Below are the code and all the weights of a small trained network. Each question names an input and a class and asks about switching units off, where a switched-off unit gives its printed mean instead of its output.

import numpy as np


def w(rows, s, z=0):
    codes = np.array(rows[::2]) - 128.0
    scale = np.full(codes.shape[1], s)
    scale[-1] = z or s
    return codes * scale


def norm(h):
    return h / np.sqrt((h * h).mean(-1, keepdims=True) + 1e-5)


def f(y):
    return y / 2 * (1 + np.tanh(0.7978845608 * (y + 0.044715 * y**3)))


def log_softmax(a):
    a = a - a.max(-1, keepdims=True)
    return a - np.log(np.exp(a).sum(-1, keepdims=True))


def net(x, mask):
    res = np.array(x, float).reshape(1, 6) / 4 @ E
    u = 0
    for l in range(3):
        y = f(norm(res) @ A[l][:, :-1].T + A[l][:, -1])
        res = res + np.where(mask[u : u + 12], y, B[l][:, -1]) @ B[l][:, :-1]
        u += 12
    return log_softmax(norm(res)[-1] @ U[:, :-1].T + U[:, -1])


A, B = {}, {}
E = w([
[89,182,179,100,87,148,134,148,192,66,107,96],'x0',
[155,163,179,171,115,142,109,9,138,151,134,136],'x1',
[102,203,144,135,131,56,207,128,93,160,88,187],'x2',
[93,107,199,119,221,170,126,113,67,94,61,125],'x3',
[133,123,135,120,152,115,154,121,169,138,122,112],'x4',
[131,125,119,123,127,132,135,125,126,122,124,128],'x5',
],0.011)
A[0] = w([
[147,90,138,154,150,190,73,87,140,102,128,56,42],'L0N0',
[113,99,186,128,185,145,98,115,109,103,103,130,4],'L0N1',
[98,165,119,183,181,155,104,26,138,100,140,133,35],'L0N2',
[132,146,126,118,85,132,116,8,133,124,134,119,3],'L0N3',
[154,79,108,174,196,124,124,75,76,188,172,144,60],'L0N4',
[137,226,116,161,149,131,170,121,69,137,82,111,38],'L0N5',
[124,158,153,133,148,125,130,97,123,126,124,124,74],'L0N6',
[142,121,169,120,155,158,112,135,104,116,102,149,78],'L0N7',
[124,212,182,167,101,174,139,104,170,36,141,103,36],'L0N8',
[113,127,83,168,189,144,124,221,134,94,117,133,10],'L0N9',
[132,139,152,120,111,120,92,118,98,120,137,139,120],'L0N10',
[124,156,186,134,128,146,123,164,138,73,133,119,35],'L0N11',
],0.011,0.0026)
B[0] = w([
[62,60,160,117,116,138,143,99,137,94,187,222,234],'L0N0',
[131,181,86,215,119,156,133,128,110,93,140,77,218],'L0N1',
[181,122,181,102,106,153,171,188,87,156,126,109,208],'L0N2',
[183,148,182,165,70,131,146,201,100,163,138,110,203],'L0N3',
[126,113,51,71,138,105,75,96,126,171,25,127,255],'L0N4',
[86,90,132,117,134,136,150,113,156,102,166,211,215],'L0N5',
[129,148,191,164,151,130,125,97,125,140,115,150,156],'L0N6',
[132,158,102,149,166,117,154,129,172,136,141,72,182],'L0N7',
[137,98,56,63,119,99,83,95,112,157,31,124,240],'L0N8',
[161,93,200,104,109,125,172,153,108,177,136,93,206],'L0N9',
[187,80,134,92,178,113,236,99,249,144,129,77,139],'L0N10',
[110,141,93,76,145,118,116,123,120,114,91,118,181],'L0N11',
],0.013,0.0071)
A[1] = w([
[100,207,182,152,151,69,157,81,148,120,140,233,105],'L1N0',
[153,105,115,121,78,126,88,124,147,132,172,120,85],'L1N1',
[135,178,109,146,102,84,97,149,127,145,158,150,114],'L1N2',
[79,178,172,90,99,137,109,163,160,110,106,102,106],'L1N3',
[136,162,139,203,214,132,112,122,70,54,142,94,62],'L1N4',
[124,120,152,110,170,95,149,246,88,99,194,82,35],'L1N5',
[145,157,142,96,180,114,71,137,107,127,148,150,14],'L1N6',
[165,106,150,130,151,199,70,118,164,103,182,163,86],'L1N7',
[166,179,63,210,50,112,107,127,180,145,191,117,85],'L1N8',
[194,70,165,57,114,112,149,132,96,99,101,152,4],'L1N9',
[124,124,156,161,200,155,146,130,94,96,126,119,72],'L1N10',
[213,180,209,178,116,152,100,61,140,162,163,152,57],'L1N11',
],0.011,0.0026)
B[1] = w([
[138,96,97,132,102,117,94,143,111,65,244,175,253],'L1N0',
[99,116,114,170,181,112,189,119,122,108,128,133,190],'L1N1',
[133,142,118,134,166,144,167,91,134,74,104,130,171],'L1N2',
[178,78,55,119,123,96,85,94,80,188,102,143,193],'L1N3',
[96,194,52,146,116,195,177,127,189,132,131,115,194],'L1N4',
[188,127,211,167,64,183,112,138,108,178,119,129,254],'L1N5',
[146,115,80,148,123,119,141,135,152,100,101,122,104],'L1N6',
[118,151,100,101,86,83,98,186,153,97,212,151,164],'L1N7',
[54,236,156,146,207,228,152,86,151,125,109,93,212],'L1N8',
[134,172,105,187,148,125,139,167,126,160,149,113,253],'L1N9',
[98,216,128,152,133,144,125,115,190,173,173,103,199],'L1N10',
[162,99,161,119,100,159,148,232,98,130,101,87,194],'L1N11',
],0.011,0.0053)
A[2] = w([
[151,93,72,88,100,49,92,101,121,71,64,127,245],'L2N0',
[113,137,175,114,69,132,149,113,150,115,118,106,96],'L2N1',
[76,110,162,133,101,61,160,131,55,87,202,181,32],'L2N2',
[168,98,197,145,117,94,157,220,119,177,122,77,4],'L2N3',
[109,218,145,158,243,158,130,108,138,80,108,58,23],'L2N4',
[193,211,156,133,125,58,174,141,116,136,107,189,144],'L2N5',
[115,39,161,156,136,84,122,110,146,39,254,219,95],'L2N6',
[206,115,244,151,87,95,137,129,116,179,130,95,16],'L2N7',
[117,168,166,49,51,55,78,122,180,47,59,100,28],'L2N8',
[45,166,139,153,171,175,171,82,156,126,115,72,7],'L2N9',
[186,106,97,112,169,68,64,74,113,124,107,118,53],'L2N10',
[127,60,142,161,98,112,66,130,206,73,239,116,81],'L2N11',
],0.01,0.002)
B[2] = w([
[141,160,155,163,200,117,141,85,136,206,92,118,242],'L2N0',
[161,104,68,159,166,124,101,122,70,139,152,145,144],'L2N1',
[106,62,128,139,166,139,98,106,145,98,134,117,199],'L2N2',
[216,166,178,149,66,154,119,104,98,97,113,128,254],'L2N3',
[136,172,51,137,32,118,130,110,207,145,206,130,212],'L2N4',
[84,58,161,131,127,168,96,143,122,66,151,87,204],'L2N5',
[73,94,179,157,167,122,138,122,172,22,155,143,253],'L2N6',
[138,112,142,113,90,130,149,225,84,125,127,78,238],'L2N7',
[120,84,73,97,171,93,88,127,95,206,136,174,173],'L2N8',
[145,200,97,137,126,116,169,106,173,120,166,141,210],'L2N9',
[102,181,122,6,113,58,76,169,165,123,100,99,184],'L2N10',
[80,111,176,133,180,73,140,111,67,60,103,187,197],'L2N11',
],0.013,0.0076)
U = w([
[209,96,218,104,33,168,111,238,13,148,122,64,130],'0',
[110,100,70,9,175,55,42,106,88,240,42,120,251],'1',
[28,46,184,112,171,102,99,132,118,2,209,181,171],'2',
[103,238,60,124,83,158,150,103,190,128,207,95,11],'3',
],0.008,0.0012)

Each question gives the input, the list of numbers given to net, and the class t.
The units are the neurons (one row each of A and B). Each row of codes is followed by its name. A weight is (code - 128) times the scale printed after its matrix; where a second scale follows, it is the last column's (A, B and U).
mask holds one flag per neuron, layer by layer. A switched-off neuron (its flag False) gives its mean, the last column of its row in B, instead of its output. The means were averaged over made-up inputs and are rounded, as every weight is.
A unit's drop is (log p(t) with every unit on - log p(t) with that unit switched off) / (log p(t) with every unit on - log p(t) with every unit switched off).
The circuit of an input: a set's keep is (log p(t) with only the set's units on - log p(t) with every unit switched off) / (log p(t) with every unit on - log p(t) with every unit switched off). Starting from the 12 units with the biggest drops (on a tie, the unit counted first), units are removed one at a time, each time the one whose removal leaves the highest keep (on an exact tie, the one counted first), for as long as the keep stays at least 0.8.
units of the circuit, in order: the units of the circuit, biggest drop first
unit that matters most: the unit with the biggest drop
k most important neurons: the k neurons with the biggest drops, biggest first
top k neurons in layer l: the k neurons of layer l with the biggest drops, biggest first
input [-5,-5,6,7,0,3], class 3: unit that matters most	L0N0
input [3,4,5,6,1,2], class 3: 3 most important neurons	[L0N1; L0N0; L0N7]
input [-6,-2,8,-7,2,-8], class 2: 3 most important neurons	[L0N8; L0N1; L1N0]
input [-6,6,8,-6,-4,-2], class 2: 3 most important neurons	[L0N8; L0N5; L1N0]
input [-6,3,-2,8,6,-6], class 3: 2 most important neurons	[L0N1; L0N8]
input [-6,-1,6,-6,2,0], class 1: 2 most important neurons	[L0N4; L0N0]
input [-4,4,-6,-2,4,-6], class 2: 2 most important neurons	[L0N0; L0N8]
input [-5,4,-4,0,8,5], class 1: top 3 neurons in layer 0	[L0N4; L0N9; L0N0]
input [4,-3,-6,7,-3,1], class 3: 4 most important neurons	[L0N1; L0N7; L1N4; L0N5]
input [0,6,-8,-1,2,-8], class 2: 3 most important neurons	[L0N0; L1N7; L2N6]
input [1,8,3,8,3,-6], class 0: 2 most important neurons	[L0N2; L1N11]
input [-5,-1,-5,5,-6,-3], class 1: top 2 neurons in layer 0	[L0N4; L0N5]
input [1,-7,-7,8,-6,4], class 3: top 2 neurons in layer 1	[L1N4; L1N10]
input [5,4,-1,-5,0,1], class 1: units of the circuit, in order	[L0N8]
input [7,8,4,3,-4,-7], class 0: top 3 neurons in layer 0	[L0N3; L0N2; L0N4]
input [7,0,6,8,5,-4], class 3: 2 most important neurons	[L0N1; L0N4]
input [7,-8,-4,3,7,-6], class 0: 3 most important neurons	[L0N9; L0N4; L1N5]
input [6,4,-8,-5,-6,-7], class 2: top 2 neurons in layer 0	[L0N0; L0N4]
input [2,7,1,8,-3,7], class 3: top 2 neurons in layer 2	[L2N4; L2N9]
input [-4,6,-8,1,-4,-4], class 2: units of the circuit, in order	[L0N0]
input [7,8,5,-6,-2,6], class 0: top 2 neurons in layer 0	[L0N3; L0N4]
